Below are the code and all the weights of a small trained network. Each question names an input and a target symbol and asks about switching units off, where a switched-off unit gives its printed mean instead of its output.

import numpy as np


def w(rows, s, z=0):
    codes = np.array(rows[::2]) - 128.0
    scale = np.full(codes.shape[1], s)
    scale[-1] = z or s
    return codes * scale


def norm(h):
    return h / np.sqrt((h * h).mean(-1, keepdims=True) + 1e-5)


def f(y):
    return np.maximum(y, 0)


def softmax(a):
    e = np.exp(a - a.max(-1, keepdims=True))
    return e / e.sum(-1, keepdims=True)


def log_softmax(a):
    a = a - a.max(-1, keepdims=True)
    return a - np.log(np.exp(a).sum(-1, keepdims=True))


def net(x, mask):
    ids = ['αβζλμπ'.index(c) for c in x.split()]
    T = len(ids)
    res = E[ids] + P[:T]
    r = norm(res)
    for j in range(2):
        rows = slice(3 * j, 3 * j + 3)
        q, k, v = (r @ M[0][rows].T for M in (Q, K, V))
        z = softmax(np.where(np.tri(T) > 0, q @ k.T / 3**0.5, -1e9)) @ v
        o = O[0][rows]
        res = res + np.where(mask[j], z, o[:, -1]) @ o[:, :-1]
    y = f(norm(res) @ A[0][:, :-1].T + A[0][:, -1])
    res = res + np.where(mask[2:14], y, B[0][:, -1]) @ B[0][:, :-1]
    return log_softmax(norm(res)[-1] @ U[:, :-1].T + U[:, -1])


Q, K, V, O, A, B = {}, {}, {}, {}, {}, {}
E = w([
[111,87,150,140],'α',
[126,132,106,93],'β',
[162,2,126,77],'ζ',
[170,89,124,86],'λ',
[133,141,186,110],'μ',
[69,109,146,71],'π',
],0.032)
P = w([
[116,110,40,254],'0',
[154,22,146,65],'1',
[138,59,155,99],'2',
[142,74,155,86],'3',
[126,92,167,88],'4',
[113,105,158,91],'5',
[106,120,146,82],'6',
[93,147,132,96],'7',
[97,177,127,93],'8',
[73,202,137,125],'9',
[99,193,133,106],'10',
],0.0061)
Q[0] = w([
[123,111,176,166],'head 1',
[213,184,132,203],'head 1',
[147,142,186,83],'head 1',
[109,123,194,62],'head 2',
[155,188,126,248],'head 2',
[85,120,170,53],'head 2',
],0.011)
K[0] = w([
[56,125,146,51],'head 1',
[202,164,251,37],'head 1',
[48,186,132,255],'head 1',
[159,226,39,179],'head 2',
[194,30,104,103],'head 2',
[154,183,49,200],'head 2',
],0.0073)
V[0] = w([
[103,73,143,107],'head 1',
[48,161,208,246],'head 1',
[231,67,167,196],'head 1',
[180,233,50,117],'head 2',
[111,225,171,186],'head 2',
[77,138,43,150],'head 2',
],0.012)
O[0] = w([
[184,149,120,178,234],'head 1',
[177,97,225,84,51],'head 1',
[76,161,195,209,153],'head 1',
[118,3,151,129,1],'head 2',
[61,141,113,21,43],'head 2',
[190,125,152,115,28],'head 2',
],0.011,0.0071)
A[0] = w([
[71,118,144,85,53],'neuron 1',
[183,55,178,43,199],'neuron 2',
[230,96,130,207,77],'neuron 3',
[83,83,198,165,139],'neuron 4',
[164,113,123,34,86],'neuron 5',
[119,247,131,151,106],'neuron 6',
[137,206,95,136,73],'neuron 7',
[82,113,131,163,96],'neuron 8',
[43,75,184,214,253],'neuron 9',
[192,139,116,15,203],'neuron 10',
[99,127,25,96,190],'neuron 11',
[183,107,229,164,176],'neuron 12',
],0.011,0.004)
B[0] = w([
[182,172,105,142,146],'neuron 1',
[135,111,217,116,182],'neuron 2',
[165,124,127,166,215],'neuron 3',
[129,87,100,70,162],'neuron 4',
[100,148,154,175,160],'neuron 5',
[127,214,84,88,254],'neuron 6',
[136,191,145,137,191],'neuron 7',
[106,102,99,144,145],'neuron 8',
[132,102,70,5,213],'neuron 9',
[66,155,191,192,215],'neuron 10',
[71,68,139,188,231],'neuron 11',
[177,71,105,74,229],'neuron 12',
],0.017,0.0072)
U = w([
[168,134,177,113,74],'α',
[115,11,123,169,76],'β',
[119,119,71,187,61],'ζ',
[131,98,46,152,133],'λ',
[29,102,157,105,252],'μ',
[142,144,160,239,111],'π',
],0.012,0.0031)

Each question gives the input, a string of symbols that net reads in full, and the target symbol t.
The units are the heads (3 rows each of Q, K, V and O) and the neurons (one row each of A and B). Each row of codes is followed by its name. A weight is (code - 128) times the scale printed after its matrix; where a second scale follows, it is the last column's (O, A, B and U).
mask holds one flag per unit, heads first, then neurons. A switched-off unit (its flag False) gives its mean, the last column of its rows in O or B, instead of its output. The means were averaged over made-up inputs and are rounded, as every weight is.
A unit's drop is (log p(t) with every unit on - log p(t) with that unit switched off) / (log p(t) with every unit on - log p(t) with every unit switched off).
The circuit of an input: a set's keep is (log p(t) with only the set's units on - log p(t) with every unit switched off) / (log p(t) with every unit on - log p(t) with every unit switched off). Starting from the 12 units with the biggest drops (on a tie, the unit counted first), units are removed one at a time, each time the one whose removal leaves the highest keep (on an exact tie, the one counted first), for as long as the keep stays at least 0.8.
circuit, biggest first: the units of the circuit, biggest drop first
k most important neurons: the k neurons with the biggest drops, biggest first
which heads matter: for each layer, one digit per head in row order, 1 if its drop is at least 0.15 and else 0, layers parted by /
drop when u is switched off: that unit's drop, to one decimal
input α α π, target α: circuit, biggest first	head 1; head 2
input α μ λ λ π β π μ ζ α π, target α: circuit, biggest first	head 1; neuron 11
input β ζ μ α π μ β μ ζ μ α, target β: most important neuron	neuron 6
input π α μ π π λ π, target π: which heads matter	10
input β ζ μ β, target β: which heads matter	01
input λ β μ λ α λ β μ μ, target λ: which heads matter	01
input π λ μ α β, target π: which heads matter	10
input ζ μ β β μ π α, target λ: 2 most important neurons	neuron 9; neuron 10
input π β π, target π: circuit, biggest first	head 1; head 2; neuron 9; neuron 5
input α ζ λ μ λ π α λ ζ λ, target π: which heads matter	01
input μ π μ β, target μ: which heads matter	01
input π β μ β, target π: 3 most important neurons	neuron 9; neuron 10; neuron 12
input α α λ β, target α: 2 most important neurons	neuron 12; neuron 11
input β μ ζ α π β π λ, target β: 2 most important neurons	neuron 6; neuron 7
input π α ζ π ζ λ μ α μ π ζ, target π: which heads matter	00
input α ζ μ ζ, target α: 2 most important neurons	neuron 2; neuron 11
input π μ μ ζ, target π: drop when neuron 10 is switched off	0.2
input β λ π μ λ μ μ β π, target β: drop when head 2 is switched off	0.5
input μ μ β π λ, target π: drop when neuron 5 is switched off	0.1
input β μ μ λ λ λ λ, target β: drop when neuron 9 is switched off	-0.1
